Here is a tiny trained network, its code and every weight. The questions are about switching its units off for an input and a target symbol, where a switched-off unit gives its printed mean instead of its output.

import numpy as np


def w(rows, s, z=0):
    codes = np.array(rows[::2]) - 128.0
    scale = np.full(codes.shape[1], s)
    scale[-1] = z or s
    return codes * scale


def f(y):
    return y / 2 * (1 + np.tanh(0.7978845608 * (y + 0.044715 * y**3)))


def softmax(a):
    e = np.exp(a - a.max(-1, keepdims=True))
    return e / e.sum(-1, keepdims=True)


def log_softmax(a):
    a = a - a.max(-1, keepdims=True)
    return a - np.log(np.exp(a).sum(-1, keepdims=True))


def net(x, mask):
    ids = ['αβγλμξπστφω'.index(c) for c in x.split()]
    T = len(ids)
    res = E[ids] + P[:T]
    u = 0
    for l in range(2):
        q, k, v = (res @ M[l].T for M in (Q, K, V))
        z = softmax(np.where(np.tri(T) > 0, q @ k.T / 3**0.5, -1e9)) @ v
        res = res + np.where(mask[u], z, O[l][:, -1]) @ O[l][:, :-1]
        u += 1
        y = f(res @ A[l][:, :-1].T + A[l][:, -1])
        res = res + np.where(mask[u : u + 12], y, B[l][:, -1]) @ B[l][:, :-1]
        u += 12
    return log_softmax(res[-1] @ U[:, :-1].T + U[:, -1])


Q, K, V, O, A, B = {}, {}, {}, {}, {}, {}
E = w([
[99,133,171,139,98,199],'α',
[96,189,67,33,239,77],'β',
[113,3,226,149,155,54],'γ',
[76,112,138,232,83,63],'λ',
[100,150,122,147,159,185],'μ',
[155,203,132,121,111,156],'ξ',
[136,122,227,161,113,249],'π',
[128,124,29,202,128,118],'σ',
[158,178,120,207,80,137],'τ',
[97,202,254,117,169,162],'φ',
[141,153,217,152,28,165],'ω',
],0.0091)
P = w([
[119,125,102,109,105,141],'0',
[46,148,147,142,98,129],'1',
[194,137,132,142,117,115],'2',
[23,131,134,177,150,152],'3',
[255,182,148,156,140,80],'4',
[22,84,127,191,214,134],'5',
[171,246,106,153,119,104],'6',
],0.01)
Q[0] = w([
[5,183,118,178,160,196],'0.h1',
[64,111,163,134,134,129],'0.h1',
[195,230,162,196,155,130],'0.h1',
],0.011)
K[0] = w([
[235,99,150,131,156,85],'0.h1',
[195,166,110,88,148,115],'0.h1',
[86,71,148,156,249,118],'0.h1',
],0.011)
V[0] = w([
[199,187,46,112,97,154],'0.h1',
[186,79,183,137,36,122],'0.h1',
[138,1,93,138,157,8],'0.h1',
],0.0092)
O[0] = w([
[159,255,135,187,116,138,93],'0.h1',
[133,130,142,63,75,38,2],'0.h1',
[174,68,186,177,180,22,74],'0.h1',
],0.0085,0.0026)
A[0] = w([
[132,235,78,143,91,112,150],'0.n1',
[118,160,90,3,161,117,169],'0.n2',
[114,164,167,106,70,205,142],'0.n3',
[73,103,50,192,71,147,199],'0.n4',
[106,2,143,57,158,66,29],'0.n5',
[130,59,107,201,70,204,170],'0.n6',
[25,147,99,143,188,73,208],'0.n7',
[130,139,197,210,37,106,133],'0.n8',
[52,105,114,126,60,119,254],'0.n9',
[86,62,71,135,158,187,188],'0.n10',
[101,79,183,156,52,88,202],'0.n11',
[88,124,81,76,149,64,153],'0.n12',
],0.0071,0.0063)
B[0] = w([
[188,184,69,151,119,109,200],'0.n1',
[101,180,148,13,169,131,159],'0.n2',
[118,134,111,120,65,176,180],'0.n3',
[199,94,75,162,123,133,242],'0.n4',
[199,213,102,137,105,118,147],'0.n5',
[172,97,116,253,133,135,200],'0.n6',
[205,116,123,86,159,123,254],'0.n7',
[182,151,225,142,109,161,166],'0.n8',
[227,72,94,90,91,118,237],'0.n9',
[167,59,83,120,173,175,205],'0.n10',
[209,104,168,131,109,122,182],'0.n11',
[177,160,124,91,163,125,145],'0.n12',
],0.0068,0.0062)
Q[1] = w([
[86,176,207,76,169,71],'1.h1',
[2,121,113,82,100,116],'1.h1',
[229,150,129,165,191,180],'1.h1',
],0.004)
K[1] = w([
[110,92,89,182,82,72],'1.h1',
[133,107,147,115,2,175],'1.h1',
[134,144,122,158,239,131],'1.h1',
],0.0046)
V[1] = w([
[157,87,3,108,142,98],'1.h1',
[85,53,110,202,33,156],'1.h1',
[157,59,118,204,71,142],'1.h1',
],0.0069)
O[1] = w([
[2,164,138,184,184,69,255],'1.h1',
[109,102,55,125,16,89,71],'1.h1',
[69,67,70,93,76,86,164],'1.h1',
],0.0078,0.0082)
A[1] = w([
[69,150,104,182,167,44,193],'1.n1',
[126,112,77,28,90,73,160],'1.n2',
[48,120,181,40,80,198,66],'1.n3',
[113,137,117,72,185,85,73],'1.n4',
[66,147,133,42,160,152,155],'1.n5',
[120,149,173,86,164,132,177],'1.n6',
[148,120,46,168,76,74,61],'1.n7',
[116,123,146,182,161,106,255],'1.n8',
[145,222,86,149,124,115,170],'1.n9',
[136,147,112,95,68,114,213],'1.n10',
[1,96,55,132,132,154,208],'1.n11',
[168,142,163,191,149,145,156],'1.n12',
],0.0082,0.0045)
B[1] = w([
[62,130,223,142,85,123,236],'1.n1',
[122,172,172,45,216,161,183],'1.n2',
[99,61,195,235,1,123,141],'1.n3',
[182,141,186,179,114,181,164],'1.n4',
[122,75,162,255,131,163,169],'1.n5',
[140,91,84,206,101,122,176],'1.n6',
[203,140,97,156,155,51,217],'1.n7',
[76,110,147,94,129,129,255],'1.n8',
[95,199,137,170,74,121,206],'1.n9',
[156,160,174,65,111,122,169],'1.n10',
[58,84,9,104,143,172,195],'1.n11',
[94,151,130,79,162,139,239],'1.n12',
],0.0069,0.0089)
U = w([
[122,247,127,22,133,97,160],'α',
[184,233,111,173,99,119,2],'β',
[200,23,96,155,125,247,84],'γ',
[109,98,46,193,156,112,44],'λ',
[79,138,77,62,157,140,100],'μ',
[101,182,161,139,197,175,191],'ξ',
[112,2,168,66,171,89,253],'π',
[243,109,161,165,136,52,7],'σ',
[131,131,87,41,136,169,148],'τ',
[170,207,157,120,72,106,118],'φ',
[1,124,196,208,38,94,166],'ω',
],0.0056,0.0039)

Each question gives the input, a string of symbols that net reads in full, and the target symbol t.
The units are the heads (3 rows each of Q, K, V and O) and the neurons (one row each of A and B). Each row of codes is followed by its name. A weight is (code - 128) times the scale printed after its matrix; where a second scale follows, it is the last column's (O, A, B and U).
mask holds one flag per unit, layer by layer, with each layer's heads first. A switched-off unit (its flag False) gives its mean, the last column of its rows in O or B, instead of its output. The means were averaged over made-up inputs and are rounded, as every weight is.
A unit's drop is (log p(t) with every unit on - log p(t) with that unit switched off) / (log p(t) with every unit on - log p(t) with every unit switched off).
The circuit of an input: a set's keep is (log p(t) with only the set's units on - log p(t) with every unit switched off) / (log p(t) with every unit on - log p(t) with every unit switched off). Starting from the 12 units with the biggest drops (on a tie, the unit counted first), units are removed one at a time, each time the one whose removal leaves the highest keep (on an exact tie, the one counted first), for as long as the keep stays at least 0.8.
units of the circuit, in order: the units of the circuit, biggest drop first
k most important neurons: the k neurons with the biggest drops, biggest first
top k neurons in layer l: the k neurons of layer l with the biggest drops, biggest first
input σ ω α μ λ λ, target π: units of the circuit, in order -> (0.h1, 1.n9, 0.n1, 0.n7)
input γ ω β λ α λ σ, target π: units of the circuit, in order -> (0.h1)
input φ ω ω β, target α: top 3 neurons in layer 1 -> (1.n2, 1.n10, 1.n9)
input τ ω σ φ α, target γ: units of the circuit, in order -> (0.h1, 1.h1, 0.n6)
input λ β φ σ, target γ: units of the circuit, in order -> (0.h1, 0.n10, 0.n4)
input σ σ μ, target ω: units of the circuit, in order -> (0.n7, 0.n4, 1.h1)
input σ μ σ, target λ: 2 most important neurons -> (1.n11, 1.n7)
input λ ω φ β, target γ: 2 most important neurons -> (1.n5, 1.n4)
input φ σ φ σ λ, target ω: top 2 neurons in layer 0 -> (0.n10, 0.n7)
input λ σ λ σ φ σ, target γ: 4 most important neurons -> (0.n9, 0.n4, 0.n10, 0.n6)
input π β α, target ξ: 2 most important neurons -> (0.n2, 0.n6)
input σ φ ω β σ ξ, target ω: top 2 neurons in layer 0 -> (0.n10, 0.n9)
input ξ π λ σ σ, target λ: 3 most important neurons -> (1.n11, 1.n7, 0.n2)
input φ μ σ π φ, target ω: most important neuron -> (1.n3)
input γ γ σ, target σ: 2 most important neurons -> (0.n5, 1.n11)
input μ σ α σ σ φ, target ω: top 2 neurons in layer 0 -> (0.n4, 0.n10)
input π π ξ, target α: 3 most important neurons -> (1.n2, 1.n10, 0.n1)
input ξ τ γ σ ω γ γ, target π: top 2 neurons in layer 1 -> (1.n9, 1.n7)
input β ω β σ μ, target ξ: 2 most important neurons -> (0.n2, 1.n12)
input π π γ β λ σ μ, target ω: top 2 neurons in layer 1 -> (1.n1, 1.n2)
input τ γ λ σ ξ, target π: 2 most important neurons -> (1.n9, 0.n1)
input μ β π γ β λ τ, target π: top 2 neurons in layer 1 -> (1.n9, 1.n8)
input σ β β τ, target ξ: most important neuron -> (1.n12)
input π γ γ μ σ β, target ω: top 2 neurons in layer 0 -> (0.n9, 0.n8)
input β σ σ σ σ, target ω: 2 most important neurons -> (1.n1, 0.n7)
input σ λ λ, target σ: top 2 neurons in layer 1 -> (1.n7, 1.n11)
input τ λ β π, target ξ: 2 most important neurons -> (0.n2, 1.n12)
input β φ γ τ σ γ σ, target σ: most important neuron -> (0.n5)
